In the rows, zero is written as 128.
Here are made-up objects, facts about them, and rows of numbers that follow some of those facts. Name the object behind each unnamed row.

How the objects are related:
π: points at; δ: uses
bifen π zaski; brakul π kledro; brevo π trefas; daflan π plezes
defik π dufli; dimen π fliflir; dinutru π ziflas; dobrebem π bifen
dostoti π stopus; drapo π rubreskar; driba π suskis; driflar π pluzeskes
dronu π stogrevom; dudem π grudro; dufli π dostoti; faran π radrir
fatra π metram; feke π dinutru; fesis π kevatrek; fiba π puzir
flema π zapoku; fliflir π staskiklek; grati π plolovek; grestim π voklu
gretor π grati; grudro π mitren; gukli π faran; kanar π defik
kevatrek π laplan; kibol π drapo; klaskel π pegra; klibis π brevo
kludum π klustugir; klustugir π vido; lakin π tudu; laplan π trofafor
lisiple π kibol; lozar π plozazal; lugra π nanodal; matok π treso
medo π rotrak; mefele π kanar; metram π lakin; mitren π zubrimul
nanodal π medo; nobetror π skatol; pegra π dudem; plezes π brakul
plolovek π lisiple; plozazal π lugra; pluzeskes π feke; puso π tredus
rada π dobrebem; radrir π klaskel; rotrak π sopek; rubreskar π fesis
samar π fatra; saplal π kisar; skatol π stumel; skodruflus π skuber
skuber π stubus; sopek π flema; staskiklek π gretor; stopus π zefu
stubus π tibren; stumel π fevu; susi π zelu; suskis π nobetror
tadris π klibis; tibren π mesan; trefas π fiba; treso π susi
tribin π grestim; trofafor π tuso; tudu π saplal; tuso π rinal
vido π feku; vobran π driflar; zapoku π muskes; zaski π tadris
zelu π gukli; ziflas π samar; zubrimul π dronu; bafon δ drozun
brakul δ suskis; brakul δ kibol; brakul δ stosko; brakul δ tredus
brakul δ lakin; brakul δ flema; brogrim δ driba; brogrim δ flurupu
brogrim δ skodruflus; brogrim δ zefu; brogrim δ defik; bropen δ skatol
bropen δ gama; dedum δ stosko; dedum δ drimer; dimen δ dremol
dimen δ mesan; dimen δ mefele; dimen δ flovar; dimen δ lugra
dimen δ skeskobram; dreses δ grudro; drotra δ drabror; drotra δ driba
drotra δ neflik; druflu δ stubrotrur; druflu δ rada; druflu δ zadrul
druflu δ lisiple; feke δ nanodal; feke δ samar; fesis δ samar
fiba δ zabuk; fiba δ kludum; fiba δ suko; fiba δ dronu
gelatru δ rada; gelatru δ plevulir; gelatru δ naler; gelatru δ tesur
gumum δ zadrul; gumum δ nodrol; guzo δ tuso; guzo δ gruplo
guzo δ stosko; guzo δ zapoku; guzo δ daflan; kanar δ grezazer
kanar δ skodruflus; kanar δ skeni; kevatrek δ legelam; kevatrek δ fevu
kleklo δ tredus; kleklo δ tesur; kleklo δ stubus; klibis δ suskis
klibis δ kiskubik; klibis δ zefu; klibis δ skefin; klibis δ susi
klibis δ laplan; klidak δ faran; klidak δ kisar; klidak δ drapo
klidak δ skeskobram; malisa δ vido; matri δ bapleke; matri δ rula
moskir δ luvin; moskir δ fluplin; moskir δ skodruflus; moskir δ flupak
plamam δ flupak; plamam δ naler; plozuski δ veflu; plozuski δ drebur
plozuski δ mubiste; popoplu δ skovul; pugi δ pegra; pugi δ plolovek
puzir δ gabri; puzir δ selen; puzir δ skovul; puzir δ bapleke
puzir δ klolek; puzir δ kludum; radrir δ bofomok; radrir δ lakin
radrir δ rula; sali δ tuso; sali δ skinur; sali δ naler
saplal δ tadris; saplal δ stubus; skazi δ suskis; skazi δ tadris
skomur δ sigi; skomur δ kledro; soklor δ griras; soklor δ dremol
soklor δ puso; soklor δ klustugir; soklor δ pluzeskes; soklor δ fatra
sopek δ gruplo; stagra δ kiskubik; stedum δ grudro; stedum δ grezazer
stedum δ brevo; stedum δ pluzeskes; stenu δ kibek; stenu δ fluplin
stogrevom δ bofomok; stogrevom δ zefu; stopus δ flopi; stopus δ drozun
stuku δ plezes; stuku δ duges; stuku δ skeni; stuku δ voman
trisomis δ legelam; trisomis δ skinur; trisomis δ veflu; trisomis δ skodruflus
trisomis δ pegra; vedrer δ plezes; vedrer δ muskes; voklu δ veflu
voklu δ tragi; voklu δ gretor; zaski δ tugo; zevufun δ mesan
zevufun δ bofomok; zevufun δ ziflas; zezul δ stubrotrur; zezul δ tuso
zezul δ nanodal; zezul δ flova; zezul δ plolovek; zifluvil δ kibek
zifluvil δ metram; zifluvil δ flodam

Some rows with their names:
[132 118 125 127 119 127 125 111 137 122 119 121 123 130 125 127 122 125
 118 129 136 129 133 129 127 127 134 126 131 125 127 115 125 120 132 117
 127 123 129 130 127 127 130 130]: flovar
[128 129 121 132 124 122 120 130 138 131 128 127 127 128 127 123 125 129
 119 124 133 127 126 128 131 118 127 126 129 127 123 133 131 121 132 124
 138 125 129 126 126 127 134 128]: stumel
[119 131 127 124 123 131 127 121 129 129 127 127 127 123 124 128 136 128
 125 126 145 124 129 126 129 125 133 129 127 123 126 136 123 122 152 129
 127 131 131 127 139 128 132 133]: gruplo
[112 123 140 140 114 114 111 140 138 131 155 124 151 126 136  98 115 133
 113 128 113 100 118 120 147 121 113 129 136 124 127 120 130 124  80 129
 154 119 143 110 122 138 133 117]: puzir
[122 135 116 131 129 121 117 135 130 136 128 121 127 130 127 120 113 128
 119 123 133 127 123 124 123 117 126 125 128 132 124 138 133 117 121 134
 140 131 128 124 120 124 134 125]: klaskel
[119 134 134 128 127 135 140 137 117 129 130 132 126 122 119 128 130 131
 134 126 137 126 126 129 129 131 133 130 127 128 133 121 126 127 147 137
 124 131 125 129 126 129 126 127]: zadrul
[119 135 129 128 123 130 132 131 123 129 128 132 123 123 122 125 134 128
 127 127 133 125 124 130 131 121 130 127 126 129 129 129 127 125 145 130
 129 129 129 126 130 128 129 130]: nodrol
[125 122 134 134 129 127 143 135 121 128 107 132 128 121 128 138 136 124
 138 128 134 140 132 125 139 133 123 120 131 127 135 110 140 132 122 123
 129 133 131 122 113 126 125 117]: rubreskar
[135 122 134 119 129 115 130 147 116 125 137 141 125 136 130 128 125 122
 128 129 137 118 118 128 133 144 127 124 125 134 126 120 131 134 137 130
 129 122 138 127 123 128 130 115]: gabri
[128 127 129 125 133 124 120 122 141 126 127 132 133 137 135 124 130 125
 125 126 142 128 132 125 136 132 124 127 130 127 122 130 123 132 123 121
 139 126 132 125 135 130 126 127]: matri
[132 133 123 130 126 124 122 129 141 130 133 129 130 131 134 129 137 129
 122 128 119 134 129 131 129 115 122 127 128 127 124 144 133 129 114 123
 134 127 128 126 126 128 132 132]: zifluvil
[131 125 125 128 132 129 128 134 123 128 129 133 128 123 129 130 130 129
 127 128 117 126 121 131 125 129 127 129 126 130 128 132 132 127 136 125
 129 126 128 131 126 129 134 127]: flodam
[154 117 109 116 129 146 158 113 115 104  91 133 110 139 133 160 150 123
 145 137 130 151 143 143 121 134 132 135 122 132 133 109 109 148 145 110
  82 126 118 138 137 124  96 133]: puso
[135 134 137 127 133 126 122 120 139 130 142 129 131 132 137 128 131 126
 132 132 104 131 131 129 125 132 122 126 130 125 128 137 140 136 103 126
 135 129 125 131 131 129 131 132]: brogrim
[138 123 140 127 137 129 126 130 121 130 127 128 134 123 129 130 126 129
 139 131 113 128 129 128 123 151 129 132 130 127 131 129 134 133 125 136
 125 129 122 135 135 128 131 124]: flurupu
[137 123 124 130 131 124 125 130 127 129 124 134 127 122 130 132 127 129
 128 130 107 128 125 131 120 129 127 129 127 129 127 134 134 127 131 124
 127 128 126 132 127 128 137 127]: duges
[131 109 105 118 109 146 161 120 110  96 103 132 126 133 144 155 172 129
 131 143 123 132 135 143 129 120 117 136 121 123 134 113  87 150 125  99
  86 124 138 121 149 136  93 138]: tibren
[128 133 142 115 122 125 135 132 114 130 149 132 123 132 125 129 130 121
 131 129 136 121 121 129 131 145 133 123 126 128 131 123 132 131 137 137
 127 129 136 128 129 128 134 124]: drimer

Rows to name:
No name comes twice in this set of rows, the named rows included.
[ 97 113 153 132 132 123 168 121 107 142  75 131 136  90 118 154 160 115
 147 128 139 158 145 108 150 155 117 101 137 115 148 122 160 124 133 123
 137 157 140 110 108 117 150 111] : tuso
[130 140 139 141 147 109  99 150 133 158 143 124 132 119 113 108  80 131
 128 115 124 124 116 118 119 135 135 122 134 135 125 143 165 104 132 156
 162 133 117 135 101 115 161 115] : plezes
[ 98 177 140 103 145 117 153 148 136 101  81 125 105 127 144 153  89 111
 156 117 132 153 162 145 119 120 131 151 131 128 107 246 167 100 144 123
 130 134 114 134 106  99 122 115] : matok
[142 140 111 121 150 130 131 130 130 130  98 136 108 145 129 148 128 119
 134 123 154 153 129 133 120 121 132 120 121 140 121 138 133 133 159 126
 123 136 116 138 128 118 118 131] : lozar
[111 108 131 140 110 128 127 135 114 122 141 115 147 108 132 116 120 140
 121 134  83 102 118 124 129 126 116 141 135 121 138 111 116 124  90 129
 127 124 137 116 125 139 131 122] : muskes
[125 133 133 134 130 117 112 138 147 133 140 134 136 134 133 113 119 128
 118 123 134 119 125 124 139 118 121 128 131 129 120 131 134 124 111 125
 151 121 134 121 122 130 133 124] : fiba
[126 142 138 139 139 114 110 145 134 148 140 129 129 127 117 110  94 128
 127 116 134 125 120 122 130 125 131 121 132 135 126 129 155 114 127 151
 156 129 120 128 107 122 143 116] : grestim
[ 91 160 139 119 136 123 149 146 126 107  98 116 123 119 140 134  89 123
 147 121 115 134 147 135 125 121 126 150 135 126 119 205 153 104 115 134
 132 130 121 124 107 114 121 113] : zelu
[116 120 139 132 128 116 147 119 136 136  97 126 134 107 132 150 156 120
 131 129 120 156 142 118 140 129 113 105 133 115 135 141 153 126 107 110
 144 144 138 115 115 121 148 125] : kevatrek
[138 136 127 126 161 127 125 148 123 135 102 135 121 141 127 131 108 122
 140 119 165 140 124 127 125 143 133 131 124 140 119 135 136 128 158 139
 132 135 119 137 126 119 120 118] : kludum
[144 138 105 123 121 137 109 136 137 117 162 129 122 148 133 114 119 139
 118 127 125 107 117 144 114 103 137 148 120 137 116 133  97 128 145 129
 116 110 122 139 144 135 113 142] : grati
[123 126 124 136 130 130 119 125 124 134 125 111 131 123 126 124 101 132
 125 129 105 125 122 124 114 129 128 132 132 131 132 127 134 116 105 138
 127 134 122 127 119 124 133 125] : brevo
[117 140 135 123 124 116 131 123 142 117 115 122 120 122 128 126 103 122
 129 122 129 129 144 133 128 127 134 135 135 122 119 162 146 104 139 121
 138 123 126 130 115 116 139 122] : faran
[132 108 124 111 112 148 160 105 114  99 107 133 129 128 140 152 180 127
 132 140 138 129 142 138 133 135 127 141 123 117 132 115  85 150 150 101
  86 125 140 127 165 139 102 141] : stubus

The same objects again, as new rows of numbers:
Some objects and their rows:
[116 140 128  89 115  99 147 130 138 132 161 113 121 136 136  83 127 129
 143 129 158 121 127 106 142 118 148 102 137 122 110 131 114 122 137 141
 144  89 146 116 150 110 135 131 145]: radrir
[109 147 145 138 118 129 147 117 135 115 131 142 137 147 127 130 135 117
 128 123 118 124 143 115 120 122 115 118 105 104 105 120 124 118 122 157
 117 125 137 150 134 122 106  97 111]: moskir
[122 129 140 128 124 125 142 132 131 134 139 141 114 130 134 138 120 125
 118 125 123 136 152 127 130 109 121 127 131 134 127 122 125 124 132 114
 118 133 129 135 118 116 125 110 112]: skomur
[138 129 107  85 130 102 122 161 126 134 157 138 111 127 139 120 117 126
 125 123 157 142 162 115 132 129 135 103 152 140 132 143 114 130 134 108
 157 113 118 110 133 115 136 125 117]: dedum
[117 147 118 102 108 127 145 147 142 123 150 128 126 148 149  92 119 128
 130 120 152 116 142 123 145 121 133  86 132 110 108 136 134 124 138 143
 141  96 158 138 160 109 120 115 102]: klibis
[140 136 102 115 128 144 122 137 133 125 135 134 127 131 132 122 128 129
 133 128 157 108 118 131 134 141 139 112 130 121 117 145 137 130 140 121
 138 125 136 126 148 132 131 144 133]: skefin
[140 123 116 108 154 112 122 120 125 153 112 125 117 105 140 129 122 131
 127 135 134 127 130 128 134 115 145 147 132 128 127 127 129 124 124 119
 129 131 122 104 117 136 151 125 135]: griras
[157 128 118 125 162 216  96 117 112 134 128  85 131 101 114 175 169 116
  50 135 160 127 115 172 129 121 162 118 101 164  82 126 137 128 129  84
 115  92 131  89 100 154 134 122 128]: mesan
[158 129 133 138 134 155 122 128 139 122 132 155 113 127 111 201 145 121
  73 138 145 144 138 121 114 112 131 133 108 166 114 124 123 141 142  71
 105 166  97 112  91 118 131 112 117]: dostoti
[ 97 131  90 116 116 152 106 119 127 178 127  87 129 125 163 147 114 133
 124 112 113 121 129 159 162 110 131 126 144 114 126 123 120 114 119 143
 149 112 107 115 124 206 101 127 102]: lugra
[107 141  86 106 113 126 127 111 136 137 119 144 132 151 146 131 109 124
 170 125 142 104 118 128 144 141 129 124 141  91 128 141 123 130 122 143
 155 144 111 139 143 172 119 154 144]: driba
[110 125 127 132 119 101 139 134 127 142 131 129 120 140 138 114 114 133
 150 125 121 134 122 116 138 122 122 135 147 113 149 140 127 119 116 148
 138 147 116 141 139 144 119 125 135]: bifen
[144 121 106 117 122 121 106 146 124 131 134 126 129 121 134 132 121 134
 134 128 144 125 130 125 130 139 132 120 142 141 135 134 125 134 136 117
 147 125 116 116 133 126 135 144 130]: drimer
[139 130  98 125 121 152 117 134 137 126 126 137 131 130 133 129 131 131
 138 128 151 111 107 131 132 133 133 114 127 121 123 135 135 135 143 126
 132 139 133 127 146 134 126 152 126]: kiskubik
[136 130 112 135 130 136 109 123 134 122 115 140 139 126 130 148 125 127
 150 127 117 120 134 125 116 143 119 137 120 123 129 114 121 135 134 131
 134 141 124 139 132 145 119 137 122]: flupak
[124 128 150 144 128 145 131 125 115 129 126 113 130 123 125 116 130 125
 123 126 119 128 102 145 134 135 135 135 131 113 126 141 142 126 115 131
 115 132 134 131 126 124 132 129 153]: sigi
[134 129 112 135 148  95 128 128 131 113 101 127 156 141 126 106 130 132
 156 134 109 132 136 128 113 150 114 147 128 120 148 120 126 134 116 150
 144 139 123 137 144 143 115 145 123]: pegra
[135 124 121 122 140 117 125 120 129 147 116 108 129 115 134 116 141 136
 119 139 132 125 108 135 132 110 153 144 132 131 117 125 133 122 125 140
 127 120 125 102 121 139 140 130 135]: flovar

Name these rows:
No name comes twice in this set of rows, the named rows included.
[123 135 144 106 161  79 164 132 136 109 129 121 139 122 126  56 125 123
 165 135 123 139 159 105 113 128 116 128 126 127 133 122 131 113 121 152
 137  82 169 143 161  92 135 119 135] : voklu
[148 118  73 137 168 146 172 208 161  85  99 115 151 161 150  60 144 129
  68 124 136 164 158 160 128  99 120 103 141 156 154 157 160 137 122 143
 126 136 149 132 147 119 107 123  33] : stogrevom
[138 103 140 142 143 102 155 144 139 120 107 123 138 106 137  49 106 145
 178 129 102 132 123 123 118 125 110 154 135 131 163 103 146 119 142 153
 123 118 174 149 162  88 138 146 123] : kledro
[127 130 126 146 123 146 110  99 117 154 119 137 120 131 122 197 146 123
  73 140 131 126 102 137 137 115 155 142 116 118  99 133 127 132 119 125
 106 165  86 102  85 163 132 110 132] : puso
[130 134  79  98 117 147 101 144 117 135 140 109 126 125 147 106 115 128
 153 121 158 109 110 144 152 158 141  99 160 109 128 156 133 129 132 123
 166 100 138 119 162 151 135 161 148] : suskis

Now the same objects, written a new way:
Named rows:
[143 125 124 136 189 133 122 129 127 123  95 128 129 126 141 132 142 137
 122 144 156  67 118 110 122 157 138 125 121 133 109 113 129 134 114 121
 126 152 147 114 146 131 128 119 102 133 144 138 124 127]: drebur
[125 121 122 126 171 132 130 128 132 108  83 121 108 112 130 132 144 141
 119 131 142  85 115  95 124 153 136 132 120 136 108 117 130 141 120 127
 120 143 150 120 137 127 129 151 103 145 137 161 116 124]: gabri
[119 144 125 127 162 148 114 142 122 121 100 131 127 139 148 128 127 144
 136 142 150  98 126  95 121 145 122 120 120 137 113 125 123 125 139  85
 111 146 151 121 107 130 126 132 142 131 144 113 144 128]: driba
[112 154 135 130 163 175 142 148 132 122 114 139 188 164 142 131 149 171
 129 141 153  96 181  80 113 156 107 147 119 164 101 130 125 132 147 158
 132 162 167 115 104 133 131  98 118 144 169  85 139 119]: kevatrek
[121 158 111 108 154 140 122 139 132 126  98 142  72 152 135 134 134 180
 136 143 131 109 133  83 106 164 139 107 129 127 164 112 121 120 146 118
  97 128 178 103  77 126 163 115 156 135 153 121 148 154]: grudro
[132 130 120 131 186 129 107 128 133 119  95 126 111 115 140 121 145 140
 124 144 147  74 110 104 128 159 143 127 118 140 104 113 128 137 122 117
 124 144 142 115 142 128 133 134 106 134 147 143 119 126]: tugo
[137 126 124 138 187 131 122 130 129 123  96 125 126 124 141 134 142 138
 122 147 153  69 117 108 124 157 138 124 122 135 112 114 131 135 118 126
 127 152 146 114 150 131 128 122 103 133 143 141 125 128]: fevu
[126 129 129 133 184 132 105 135 131 112 103 121 106 122 141 136 146 135
 121 151 152  85 118  92 130 166 136 121 112 135 117 116 132 131 115 129
 149 156 143 119 145 126 127 104 117 131 144 142 121 123]: drotra
[133 128 132 135 191 133 119 136 132 112 105 121 122 126 142 142 146 139
 121 153 157  80 123 102 123 166 137 124 115 135 118 113 130 134 102 131
 139 153 154 118 148 129 125 104 104 131 147 136 123 125]: voklu
[125 132 126 130 189 129 101 134 135 110 103 121 105 116 140 129 148 144
 123 150 147  81 112  95 130 168 143 127 112 142 110 113 128 137 113 121
 134 143 148 118 141 126 131 119 108 131 152 139 117 122]: bropen
[146 134 120 131 176 120 113 124 137 112 100 133  92 120 132 120 138 121
 123 155 141  93 123 107 122 156 139 133 126 138  99 112 128 134 123 111
 116 147 138 108 161 127 135 130 109 135 151 134 114 130]: skeskobram
[131 120 123 137 179 124 119 135 134 120  96 126 124 112 140 135 141 154
 124 159 148  68  97 101 126 159 149 120 124 142 108 114 137 141 130 135
 119 150 139 113 147 130 130 134 102 131 142 138 124 132]: plevulir
[100 150 122 122 163 147 103 140 127 127 102 126 132 133 150 125 132 149
 139 145 137 105 129  93 123 142 124 119 122 148 124 123 125 133 141  93
 101 136 157 119 107 129 131 145 136 130 148 126 147 134]: plezes
[129 123 131 138 184 128 124 140 133 114 104 121 131 121 140 146 144 150
 121 161 153  78 113 101 122 166 142 121 119 139 118 113 134 138 108 139
 130 153 151 116 150 130 125 112  99 130 145 134 124 129]: pugi
[129 120 120 130 168 130 132 128 133 109  81 122 104 111 129 132 141 139
 119 131 143  85 113  96 123 152 137 131 122 134 102 117 131 141 124 125
 120 145 147 118 139 127 130 150 107 146 135 159 117 125]: bapleke
[ 99 112 126 140 171 145  97 163 123 102 112 129 140 130 141 139 119 186
 145 154 155 121 104  80  94 153 128 125 114 166 106 121 130 110 125  52
 102 142 147 130 125 132 129  92 137 126 137 142 125 153]: sopek
[113 140 119 107 154 150 136 144 132 108  89 134  95 137 136 135 131 183
 132 123 141 105 127  81 107 156 130 126 121 132 131 117 119 126 134 106
 100 124 178 118  84 127 145 148 134 146 144 127 138 134]: dronu
[126 122 132 138 181 126 123 142 136 112 105 121 130 117 140 150 144 155
 121 168 153  79 106  96 124 168 144 120 120 142 118 113 137 139 112 147
 133 155 150 116 152 129 126 109  99 129 143 132 125 130]: sali

Name these rows:
No name comes twice in this set of rows, the named rows included.
[121 139 129 125 179 122 103 131 142 103 113 121  94 120 134 135 146 122
 122 170 135 113 132  91 126 166 136 127 118 144 122 112 133 136 110 131
 134 151 146 113 167 121 135 105 111 130 153 140 116 131] : soklor
[120 124 127 126 175 133 124 133 136 102  90 117 105 113 131 136 147 143
 118 135 142  92 116  89 124 160 135 131 115 137 111 116 130 140 112 130
 126 142 154 121 137 125 128 138 106 144 141 159 115 122] : popoplu
[121 132 119 134 184 130 109 124 131 134  92 121 120 122 143 124 146 128
 124 150 141  81 117 101 131 149 136 116 124 138 125 115 136 139 129 131
 126 154 138 111 152 128 133 126 112 131 139 160 129 134] : skeni
[122 132 128 132 190 132 103 133 134 116 105 119 113 120 141 132 151 142
 123 152 149  82 116  94 130 166 140 121 112 140 119 113 131 135 111 129
 140 149 148 119 144 127 129 111 110 130 148 145 122 125] : zifluvil
[106 133 124 128 171 149 100 152 124 108 107 129 126 132 144 127 126 165
 142 141 148 113 124  88 108 150 125 128 114 156 110 121 122 118 126  60
 103 136 154 126 112 130 130 114 135 131 149 130 132 139] : plozazal
[135 129 129 130 171 122 110 134 139 100 107 125  88 118 132 134 141 126
 120 158 146 102 119  90 125 166 137 129 116 136 107 115 130 133 115 127
 139 155 142 116 155 124 130 108 119 134 148 134 114 123] : zevufun
[116 136 128 129 155 139 123 150 131 113 104 132 134 127 144 137 125 168
 137 155 147  99 108  94 116 152 135 123 124 148 104 122 125 134 141  96
  98 140 155 118 105 131 127 145 129 131 147  98 140 132] : daflan
[138 125 122 138 181 130 112 128 127 122  94 125 112 124 141 129 141 127
 122 147 153  77 113 101 128 154 135 118 120 132 112 117 133 132 127 126
 139 158 137 116 147 129 128 114 120 132 138 143 125 127] : flurupu
[121 122 131 135 180 124 115 144 139 111 106 119 122 112 139 146 146 156
 122 169 149  82 101  92 128 170 148 119 117 146 115 113 137 140 117 145
 134 152 146 117 148 127 126 113 104 129 145 132 121 129] : gelatru
[111 121 125 135 160 141 115 155 125 110 104 131 138 127 141 138 120 178
 142 154 151 103 104  91 103 149 132 124 122 156 103 122 129 124 137  76
  95 143 147 123 115 133 129 121 132 130 139 120 134 142] : zapoku
[109 135 127 130 188 128  97 132 135 118 105 114 110 119 143 135 152 133
 123 160 140  95 120  88 134 163 137 117 114 143 132 115 137 137 116 140
 141 151 148 118 150 125 131 110 114 130 147 157 125 129] : stuku
[142 150 120 133 153 146 130 144 120 128  95 136 124 145 134 148 134 167
 133 146 148  97 118 103 103 165 140 106 129 127 151 118 119 126 131 119
  89 133 177 108  57 134 144 113 147 133 159 102 148 148] : pegra
[109 123 132 121 174 134 129 140 137  91  94 114  97 114 131 147 146 147
 116 143 141 102 120  84 127 163 138 132 112 137 116 116 129 145 106 136
 135 141 155 124 141 124 122 127 107 147 143 162 115 116] : puzir

